Each row has a class, written after it, and each block has its own classes.
-2	-50	28	-4	42	29	-77	1	15	0	16	37	3	-29	12	-49	-7	28	-45	-37	-69	-15	-19	4	-16	-34	1	5	2	36	-38	-11 => V
4	3	2	-14	-17	3	-28	7	-8	2	-8	4	-10	-20	-1	-44	-15	20	-7	31	7	9	-8	-12	-1	5	11	5	-40	11	-5	2 => V
1	12	22	-24	-4	22	18	17	-5	7	7	0	-14	9	1	18	-17	-27	-28	9	-23	-9	-31	31	-27	19	13	12	-7	12	-23	10 => T
-2	36	-3	9	-13	3	-17	-1	-20	2	-26	10	9	15	-14	1	2	-4	8	25	23	9	14	8	7	29	18	-11	-35	33	-12	13 => V
0	8	-1	-25	26	-49	-1	9	-21	4	10	0	0	9	-13	-32	-21	10	6	20	-13	17	11	-12	9	3	4	2	-12	2	-9	30 => Q
38	-73	44	-9	11	-67	-40	-29	11	-27	4	-39	-47	16	-2	-3	-13	51	-25	-13	-76	-6	-59	28	-13	114	49	6	27	-9	-1	8 => X
12	6	-9	16	5	10	-13	-13	-2	-3	-6	26	12	9	-28	0	26	11	-21	0	11	13	2	21	14	64	-8	-29	-15	-5	-14	-23 => V
-2	14	25	-17	-16	-1	-11	14	10	-2	-4	-18	-9	-10	4	-22	-22	28	10	26	18	11	-37	-4	-16	-39	17	30	-9	10	16	-15 => G
18	1	-3	-17	15	24	-11	17	1	21	7	7	-5	11	-37	-10	-31	18	-16	23	-1	13	1	3	16	17	9	7	-9	13	-6	-17 => V
16	-49	-18	-32	-1	25	-36	-13	-43	19	30	29	-28	-18	15	1	27	-35	-46	-8	-36	-21	15	-9	-19	72	-37	-14	-47	-11	-8	80 => T
8	21	9	-22	23	-1	0	24	4	4	-18	36	56	-1	-19	-22	8	-26	3	1	2	-22	13	25	-4	-18	-21	18	-15	38	17	-5 => Z
-8	-8	-3	20	34	-19	2	-11	9	-4	-7	36	-18	2	-8	5	17	-21	-5	12	42	5	41	20	-1	30	0	-5	-1	3	-29	0 => Q
-6	13	1	-7	8	-15	8	8	0	13	-2	-1	-15	-29	6	-27	28	9	11	13	9	15	-12	-21	-25	-33	55	4	-27	-10	-19	0 => T
8	9	-3	3	0	-1	10	0	-40	12	-22	-29	13	22	-20	6	12	22	27	5	29	-10	20	-8	12	35	-7	-22	-3	7	25	17 => M
-19	9	28	0	2	11	18	16	-7	-1	3	-22	5	-14	-3	-50	3	-4	8	6	-9	13	26	-6	-16	-42	-12	3	-16	-20	-15	24 => X
1	19	4	-33	-9	-13	10	4	-38	-9	-8	-35	9	-20	-39	-35	-2	12	-10	15	-29	-16	18	7	11	17	16	-7	-45	-3	3	26 => M
26	22	-27	7	16	11	9	5	-20	16	0	-4	36	10	-2	18	47	-33	-1	-8	3	-1	17	-15	20	-14	4	-13	-10	19	2	-17 => S
24	-5	-34	4	23	-27	-13	-3	7	3	-11	-21	6	7	-7	34	6	3	28	-2	34	-9	-47	9	20	35	26	-18	3	15	6	2 => Q
-27	57	9	14	0	8	32	8	-46	4	-19	-27	-3	17	-38	37	-1	-10	-4	24	2	8	23	13	-1	-7	14	-25	13	9	-44	-21 => T
-79	42	-31	23	-60	-4	7	-14	-8	-33	-22	17	-20	-22	37	50	16	-27	3	-19	17	-28	-30	-8	-4	-100	-60	-59	44	-36	-33	23 => T
10	27	15	-17	-22	14	4	-9	-11	18	3	-15	-4	-4	12	26	-13	5	13	3	10	6	-10	-6	-6	6	6	22	-21	-5	20	-13 => G
23	-8	9	20	16	-2	-25	5	3	1	2	-6	33	-18	-12	-41	17	26	13	-3	-3	14	8	-18	-18	-19	31	-6	-29	-7	2	16 => S
2	49	-2	-5	27	-10	17	-6	-24	-2	-23	15	38	18	-19	0	0	-21	-9	4	-20	-26	29	32	20	7	5	2	-12	30	-2	-22 => P
30	4	-22	3	22	-5	9	-17	-17	4	-23	-6	7	-18	-16	22	33	2	15	10	12	-17	14	17	2	36	30	-8	-29	-3	-1	4 => P
19	-6	-3	16	34	11	-5	9	21	3	0	34	-10	-2	-5	-6	-18	4	8	22	27	5	38	6	10	-14	-5	19	-12	12	-1	-2 => Q
9	-17	-17	9	18	6	1	-4	-5	8	-9	16	-4	-3	11	3	12	11	-3	19	19	6	5	17	4	11	8	5	11	-2	7	-1 => P
25	-49	27	-1	20	-20	38	39	-23	10	-15	-4	-92	6	103	-13	38	-10	15	11	17	26	-18	-46	-61	-39	11	29	-18	29	-71	52 => S
-20	7	7	17	7	7	28	18	-4	1	-16	-9	-3	10	12	-49	-33	13	22	10	23	8	9	-5	20	-29	-10	9	-12	2	-3	12 => P
26	-6	14	-17	40	-6	14	3	-15	15	2	-3	15	21	-32	-23	18	7	4	-10	-12	-11	34	7	-2	42	7	4	-22	12	14	16 => M
-22	3	7	-16	-7	7	6	18	12	-8	4	3	-21	-9	-24	-5	-20	27	-24	33	-25	22	4	29	16	-31	35	19	3	-10	-17	-3 => H
-13	14	-8	-1	-7	4	8	35	18	-9	-8	15	-8	16	-9	-35	-7	24	3	55	33	22	1	5	3	-59	-15	10	-4	-2	3	-22 => H
25	-38	-30	0	16	-35	-21	-5	-6	5	-18	36	-26	3	-17	15	0	-4	-23	27	19	-23	43	6	7	41	-35	-9	17	-8	-5	9 => Z
4	0	20	-4	24	-27	-7	-1	-19	21	-18	-15	-4	25	-20	-12	-23	33	-3	16	6	-19	32	-2	-11	15	25	1	22	11	-1	-20 => M
-18	-7	1	-20	11	-13	25	14	6	9	21	1	-2	6	-4	-18	40	-2	14	8	23	25	-7	-24	0	-7	-3	-14	1	-11	-21	5 => Q
17	28	-14	-17	22	-12	-13	-7	-50	21	-29	1	12	0	-22	21	33	31	8	3	1	-30	38	-19	-9	4	17	-32	-26	7	-14	6 => M
-2	1	6	13	-49	21	9	13	8	22	-48	-5	-11	2	36	68	-41	-25	-22	3	24	-57	-4	32	-26	17	30	-24	-13	-13	-72	50 => Z
1	4	-25	27	33	12	-1	-19	6	18	-3	31	-19	27	-2	54	-4	22	-18	-16	-17	4	19	15	30	25	30	-23	4	-14	-49	-13 => P
-4	-62	-1	-72	18	-52	-28	24	-12	-12	27	-10	-70	-4	-11	-40	-66	9	5	2	-48	0	-58	-21	-9	20	-70	20	-29	6	-12	57 => Z
2	-27	-31	5	27	-30	7	3	-16	14	7	-15	-21	24	-19	-24	6	-12	-25	24	18	25	29	9	33	40	1	-9	33	-23	1	28 => X
39	-28	31	32	6	-13	-2	-8	25	-7	26	-46	31	43	53	14	15	-22	-34	-36	-67	-7	-58	38	-42	0	-8	-7	49	-8	-27	-17 => G
-24	-72	8	-7	20	47	12	0	-7	-12	58	-28	-42	-49	44	11	13	-44	5	-17	-24	44	-25	11	10	-16	-68	39	38	12	8	-12 => Q
-5	-1	2	2	23	19	-20	-12	4	6	-5	29	-14	-4	-33	31	-24	8	-14	0	-16	-15	48	34	12	11	11	14	-8	4	-9	-6 => H
-14	-40	12	1	14	-2	-45	18	31	-1	11	2	-30	7	16	-60	-29	24	14	22	27	29	-36	-4	-17	-10	1	26	-1	8	22	18 => X
36	-43	20	-25	-10	49	1	20	22	15	16	4	-5	44	-12	17	20	17	-36	10	-22	-15	-25	22	-1	76	4	-2	-17	7	-4	-6 => H
-59	-25	4	-8	-39	19	-19	-4	-28	-19	-24	58	-33	-43	72	-26	33	-15	-2	-4	30	-5	27	-15	15	-43	-52	16	14	12	37	91 => X
25	28	-6	-31	9	-13	2	12	-27	17	9	-13	12	12	-6	9	-34	0	-8	28	-39	-14	21	-18	10	-29	-6	2	-5	8	-14	-12 => Q
18	-6	11	14	12	5	6	-12	3	9	-7	-10	-2	8	12	11	11	-6	0	-14	-15	-8	20	7	20	18	19	11	13	3	12	-11 => X
-24	-13	29	5	5	9	24	0	-17	7	-1	-3	-9	-1	10	-36	-5	16	14	17	2	12	43	-18	8	-25	-14	23	22	4	11	-16 => P
29	-50	3	34	41	7	-23	-20	-38	-24	13	-13	36	-24	-37	-22	82	2	-10	-27	-15	14	23	8	-3	62	-43	-33	2	-5	11	-3 => S
-25	24	-28	-11	16	-31	-3	-5	1	-2	-2	24	-18	15	-8	39	-44	-14	4	0	15	-4	-9	15	32	-6	-12	-6	25	6	-8	11 => Q
-11	-7	26	-21	-5	-8	-9	5	16	-1	-20	15	-33	-6	-10	-25	-25	50	20	5	20	-34	10	-28	-15	-33	-4	7	-8	0	10	-4 => M
18	29	-18	12	-5	23	15	-10	-45	-8	0	-15	2	-3	5	69	-11	31	-8	-7	-44	7	-4	24	12	-13	-69	-26	19	-42	-11	-58 => H
15	51	6	-10	20	4	2	0	11	13	2	11	21	28	-31	32	-25	-6	-1	-14	-41	-9	-2	13	3	-16	11	-5	-7	20	-28	-42 => V
-14	7	-6	13	14	23	-17	-13	-9	1	-5	11	-2	-18	5	19	-7	-4	-2	-25	-8	5	11	24	21	6	-1	1	-4	-7	3	21 => X
27	24	36	-36	-34	-5	-4	-10	-17	5	-18	17	-28	-33	14	19	52	59	-10	36	6	33	-17	-2	-25	57	98	29	-69	-1	-7	-4 => G
-23	32	21	5	-7	-23	10	6	0	0	4	-32	-17	4	27	-29	-73	-2	18	16	-6	23	-11	3	-17	-48	-21	24	9	-26	-2	-28 => X
-15	36	-5	14	42	-9	11	4	-5	-9	6	-1	17	10	-53	9	4	-11	12	9	5	31	25	28	22	11	16	-15	-20	12	-35	-4 => Q
-6	2	6	2	-13	-9	11	-8	7	-23	-6	12	-26	-31	-16	-22	16	12	6	15	5	-9	42	-24	22	-7	-5	-12	-42	-16	-24	1 => Q
-26	1	-1	-21	-21	-4	3	21	-11	9	6	11	-19	17	12	-28	15	22	0	17	16	54	-15	-41	57	4	60	21	-7	35	20	22 => S
-21	-26	61	-38	-18	-28	-43	1	-19	8	-5	-11	-26	-20	3	30	-8	30	9	48	-40	7	6	-11	-70	-18	40	33	25	34	-25	-5 => Z
14	-8	-10	-23	6	-12	12	15	-26	0	-9	-23	-18	12	10	-22	3	11	29	3	6	-13	-9	-26	14	-11	-31	6	-15	23	32	23 => M
-15	26	-1	3	9	-28	0	-2	23	-4	2	59	-33	25	-25	-6	-45	-12	-30	44	25	18	16	38	-10	24	6	21	8	-12	1	-18 => T
9	13	7	-21	46	-13	-14	6	-3	17	-6	28	22	-13	-29	-7	23	17	29	16	29	7	22	-7	-10	-2	37	12	-17	27	9	4 => Q
9	-8	4	28	-1	7	-3	3	5	-7	-21	0	-23	-5	-5	-13	-34	-8	-12	29	29	-11	8	26	9	17	15	22	9	15	18	-5 => T
-1	-4	-8	1	13	-3	-7	8	-8	22	-3	13	-16	41	6	11	-22	24	-4	10	21	4	9	1	-5	12	-4	-9	14	-2	-2	17 => M
-5	-34	17	-28	2	6	-26	17	11	4	10	-10	5	-13	-5	-31	-8	34	7	10	-17	9	-32	11	-7	-15	29	28	0	11	28	20 => H
4	8	0	-8	28	4	7	10	-4	6	23	-13	18	0	-36	-25	-1	-10	15	6	-11	15	28	-7	17	1	0	-3	-36	5	-11	18 => Q

A new block, with new classes.
14	6	-20	-16	-12	-7	-22	40	3	-1	27	-2	17	13	-25	-37	-8	-19	-2	-19	19	1	-24	41	-30	-22	30	-3	-5	18	-50	7 => U
47	17	-13	18	-33	-42	-29	19	9	-4	21	4	2	-41	-4	-37	7	1	-23	-36	48	39	-3	34	-47	-19	2	3	-5	20	5	2 => E
-4	5	-2	-2	21	-34	2	-51	-22	-9	-21	-11	-33	21	40	5	8	18	-18	-47	-9	-27	11	48	25	13	-31	-43	-2	2	57	0 => U
-5	-20	25	-30	42	-6	8	5	38	3	26	-6	2	-21	-13	14	2	-14	31	15	-13	-25	-9	0	30	28	11	22	-22	27	14	-16 => K
12	-32	1	5	21	15	14	-35	11	3	5	1	-14	1	10	14	5	4	1	28	2	4	30	-29	3	6	-10	-14	7	-18	-32	9 => B
-9	50	6	-11	13	-6	42	6	1	-13	-17	-23	-9	-22	-10	7	-9	24	29	4	-47	-1	12	-22	4	-14	0	20	-34	32	-14	-6 => L
5	-52	17	-4	34	-23	5	-46	41	-8	17	11	-36	16	17	16	22	-7	-2	14	-5	6	33	-18	35	34	1	-14	3	-5	3	-5 => A
32	37	-2	13	-27	-17	30	-4	-7	-13	-8	-26	-16	-65	-2	-13	23	16	2	-6	22	59	16	-12	-32	-40	-8	3	-24	24	-32	-10 => L
-31	37	-4	-10	5	-1	4	15	-24	3	-19	-21	-14	27	21	7	3	-4	19	6	-16	18	21	-20	46	-20	18	-27	-19	6	9	13 => K
2	16	-12	-23	12	16	-21	-15	29	7	22	4	2	-3	-10	-11	-13	-22	-16	-20	6	5	-11	34	15	28	-9	-38	3	-5	-9	-10 => C
-3	19	-17	3	-10	9	-13	-13	-13	-1	-14	15	-17	12	15	-6	-15	-3	0	-25	-2	13	10	28	11	-6	-12	-36	3	-8	14	20 => A
-9	21	6	-24	13	0	5	26	14	1	16	-1	19	-19	-30	-4	-28	-2	39	3	-28	-18	-6	-12	7	21	10	23	-23	24	13	2 => E
-2	31	-17	-22	-4	-3	-39	41	-1	13	15	13	6	28	-2	-23	-16	-20	-1	-37	10	1	-17	68	9	-12	9	-40	-5	3	21	24 => U
5	-25	-36	15	-21	-5	-5	-12	-16	-22	-5	-3	-25	23	20	-18	-21	33	-44	-28	7	-44	8	29	-8	-3	-11	-8	22	20	-28	-3 => K
3	-13	3	-30	29	6	-17	-16	28	15	26	10	-6	5	0	16	4	-29	-41	-13	13	6	-18	20	39	34	-9	-26	5	-13	3	-5 => B
22	78	0	-7	-12	-13	9	24	-15	12	-12	-14	4	-60	17	-9	-4	-3	2	-6	10	50	0	7	-21	-37	1	-1	-32	18	23	1 => K
-13	42	10	-35	47	-16	6	-33	28	3	12	-11	-18	10	9	13	8	-8	-29	-11	-9	2	-3	2	37	20	-6	-17	-18	13	-1	-21 => K
-4	36	-12	-14	19	-11	-6	-32	2	-5	-19	14	-25	20	21	12	-15	0	-42	-31	-15	1	3	13	23	21	-19	-27	-1	3	19	4 => A
-9	8	-32	-8	-11	0	10	5	-1	-7	12	-3	4	10	-5	-12	-23	5	-18	6	4	-30	-1	5	-25	-11	15	11	9	16	-56	-13 => K
30	55	3	-1	-26	-5	22	-21	-18	0	0	-19	-16	-83	10	-11	8	13	-15	-19	31	69	12	0	-20	-13	-37	-16	-20	3	17	-7 => E
21	-63	4	15	-2	2	-11	-17	10	-20	4	-13	-10	-22	-8	-12	5	10	14	-22	5	-29	-1	38	16	33	-14	-14	7	18	17	-8 => C
29	42	15	28	21	-47	36	-83	-6	-6	-16	-32	-34	-53	44	-8	19	38	-3	-42	-6	12	16	13	-33	-5	-62	-10	-16	26	13	-19 => R
2	-55	10	7	28	-22	7	-34	34	-1	4	4	-10	-17	-1	20	-2	1	33	-1	-10	-46	10	-2	20	41	-17	9	-5	27	24	-6 => L
10	-40	-6	-2	12	-17	-11	33	37	7	37	3	19	-11	-28	-13	-18	-18	37	1	2	-38	-19	3	-26	21	13	32	-4	43	-40	-5 => R
-6	17	-10	-23	-4	1	-23	8	-3	10	24	-4	-6	19	3	-26	1	-14	0	-41	20	15	-11	56	23	-3	-15	-39	1	15	-5	-3 => R
-3	42	6	-17	47	-52	36	-55	21	-22	-13	-25	-34	20	20	13	12	22	-42	-22	-49	-9	11	-16	15	4	-4	20	-31	30	-20	-37 => L
14	10	-22	5	-13	-10	-38	15	7	-6	2	26	-10	25	6	-28	-18	-4	-15	-43	6	1	-2	65	1	-8	2	-27	12	8	11	13 => A
0	-8	13	-17	10	-16	5	-9	13	-16	23	-13	3	-15	-21	-7	3	8	16	-5	-12	-13	-1	-6	21	23	4	17	-16	24	5	-15 => E
-4	28	-13	6	-13	-5	4	-15	-26	-18	-26	-1	-27	15	17	-9	-4	14	-11	-28	-21	17	14	11	7	-18	-4	-21	-3	-3	8	8 => A
-13	63	-8	-8	10	-38	12	36	-9	-7	-6	-26	-5	30	5	-17	-5	5	4	-15	-43	10	-1	-16	-18	-36	28	23	-29	33	-39	-7 => R
-21	-20	-39	-9	-24	2	-15	9	-9	3	18	7	-9	24	5	-10	-20	-4	-18	-25	25	-29	-2	29	13	24	-18	-36	30	13	-16	3 => R
-17	39	-4	-19	22	-25	10	3	-18	-8	-13	-23	-4	17	6	-4	1	-4	13	-11	-32	-8	-4	-8	0	-18	23	4	-23	16	-7	-4 => U
8	1	1	-14	0	18	-7	22	19	13	28	4	6	-29	-19	-11	-23	-6	29	-10	7	-4	-9	29	4	13	-25	-11	-7	23	-7	1 => R
27	-79	-15	29	-7	-21	-28	14	10	-4	10	8	15	-3	-9	-8	-2	-5	12	-12	21	-46	-12	23	-12	18	15	9	16	21	-10	19 => B
21	-56	20	11	46	-17	33	-114	22	-23	-7	2	-60	1	40	15	19	34	-14	-12	-16	-17	44	-3	22	44	-51	-22	7	-3	14	-11 => A
36	53	-3	8	-9	-30	9	-5	13	-4	12	-7	-1	-56	-5	-19	-4	16	-12	-19	8	31	1	7	-54	-17	-12	22	-25	18	-10	-3 => E
2	-46	5	-12	-12	28	1	-31	-6	-3	5	15	-35	-12	18	11	14	-8	-7	10	29	36	33	-4	47	25	-24	-51	18	-25	31	9 => A
-8	12	5	-16	20	10	4	-20	-7	-7	-9	-24	-13	3	1	-5	10	-8	8	-21	-12	9	-1	28	21	8	-8	-27	-11	0	10	-14 => C
15	21	9	-7	26	7	29	-88	-15	-13	-13	-22	-39	-16	25	10	22	30	-52	-35	-1	12	8	20	26	14	-57	-42	2	-12	-1	-16 => B
-14	19	3	-19	22	-16	3	-33	4	6	5	-11	-29	13	22	12	7	-6	-31	-21	0	14	6	-6	38	24	-28	-36	-4	5	10	-18 => R
11	-47	-5	11	10	-27	-39	2	36	18	31	23	15	4	-3	-8	-14	-14	21	-26	28	-53	-11	59	3	44	-18	-19	19	30	34	12 => R
25	-46	1	20	0	-54	-10	8	34	-1	12	0	-9	-30	4	3	24	-16	12	0	22	8	5	-19	-16	5	22	25	-14	31	3	-2 => L
31	43	1	22	-16	-19	10	-10	-13	3	-15	-16	-16	-59	29	-7	9	15	-10	-13	27	41	14	17	-23	-31	-21	-16	-15	12	22	0 => K
25	-12	1	17	-7	-35	0	-19	-15	-2	-13	-14	-17	-40	21	2	20	-2	-1	-17	33	18	9	6	-11	0	-13	-26	-7	9	31	5 => U
-32	11	-29	-17	-10	12	-1	40	0	3	11	-1	3	18	-5	3	-25	-10	0	20	-4	-16	3	-21	14	-2	27	0	5	13	-38	6 => K
-24	64	2	-25	15	9	8	9	-6	16	4	-15	-5	9	0	-2	-9	-12	20	-15	-16	25	-3	10	17	-12	-14	-27	-22	7	-8	2 => R
2	-34	-4	-11	8	22	-11	-6	8	24	15	19	-9	0	15	7	-14	-20	25	19	25	5	29	5	18	21	-18	-56	9	-22	24	30 => U
-22	30	9	-24	30	-12	21	-22	-5	3	-1	-22	-19	13	10	11	8	-1	9	-12	-19	7	7	-8	28	10	-18	-19	-19	14	1	-12 => R
16	29	-15	3	0	-22	-1	-13	12	-14	7	1	-11	15	-3	-31	-1	19	-16	-38	-4	-4	2	48	-29	-26	-6	-5	-4	21	-27	-6 => L
3	-61	17	-10	40	-9	-4	-30	32	7	23	5	-25	20	19	9	6	-8	19	11	-7	-17	26	-2	33	31	-7	-24	-3	-6	12	5 => U
8	-68	-1	6	24	7	-6	-35	28	12	18	8	-19	13	23	8	-4	-8	15	27	16	-14	35	-21	16	22	-8	-18	6	-4	-13	7 => K
-54	17	-24	-37	9	-8	14	10	9	3	3	2	-11	29	-7	28	-10	-16	5	3	-15	-22	8	-21	53	31	12	-24	-2	12	1	-1 => L
3	-36	-9	18	4	7	-11	-33	7	3	-14	27	-40	22	39	15	-8	6	-2	4	1	8	48	-10	28	20	-24	-47	15	-21	26	35 => A
32	24	-3	33	-23	-49	-1	-22	-12	-11	-16	-11	-18	-39	23	-4	10	27	-31	-28	27	24	22	12	-17	-3	-25	-14	-5	14	42	2 => E
28	0	7	19	2	-30	15	-37	-10	1	-15	-16	-11	-54	24	12	23	7	-6	-15	15	17	5	2	-6	2	-20	-13	-8	0	27	1 => B
11	45	22	-11	40	-1	59	-50	-8	-18	-17	-30	-14	-42	1	11	3	37	2	-9	-55	-13	-3	-10	-16	-4	-27	26	-29	6	-11	-17 => B
-8	35	-3	-35	2	26	12	-15	-25	0	5	-16	-10	-6	-6	-15	-2	-6	14	-20	3	21	-1	26	18	-10	-17	-48	-12	-7	-7	-3 => U
-25	-33	-12	-36	44	-21	12	-33	28	-2	25	7	-14	13	2	22	-10	-13	-8	1	-14	-64	-7	-4	11	52	0	4	7	7	-4	-19 => U
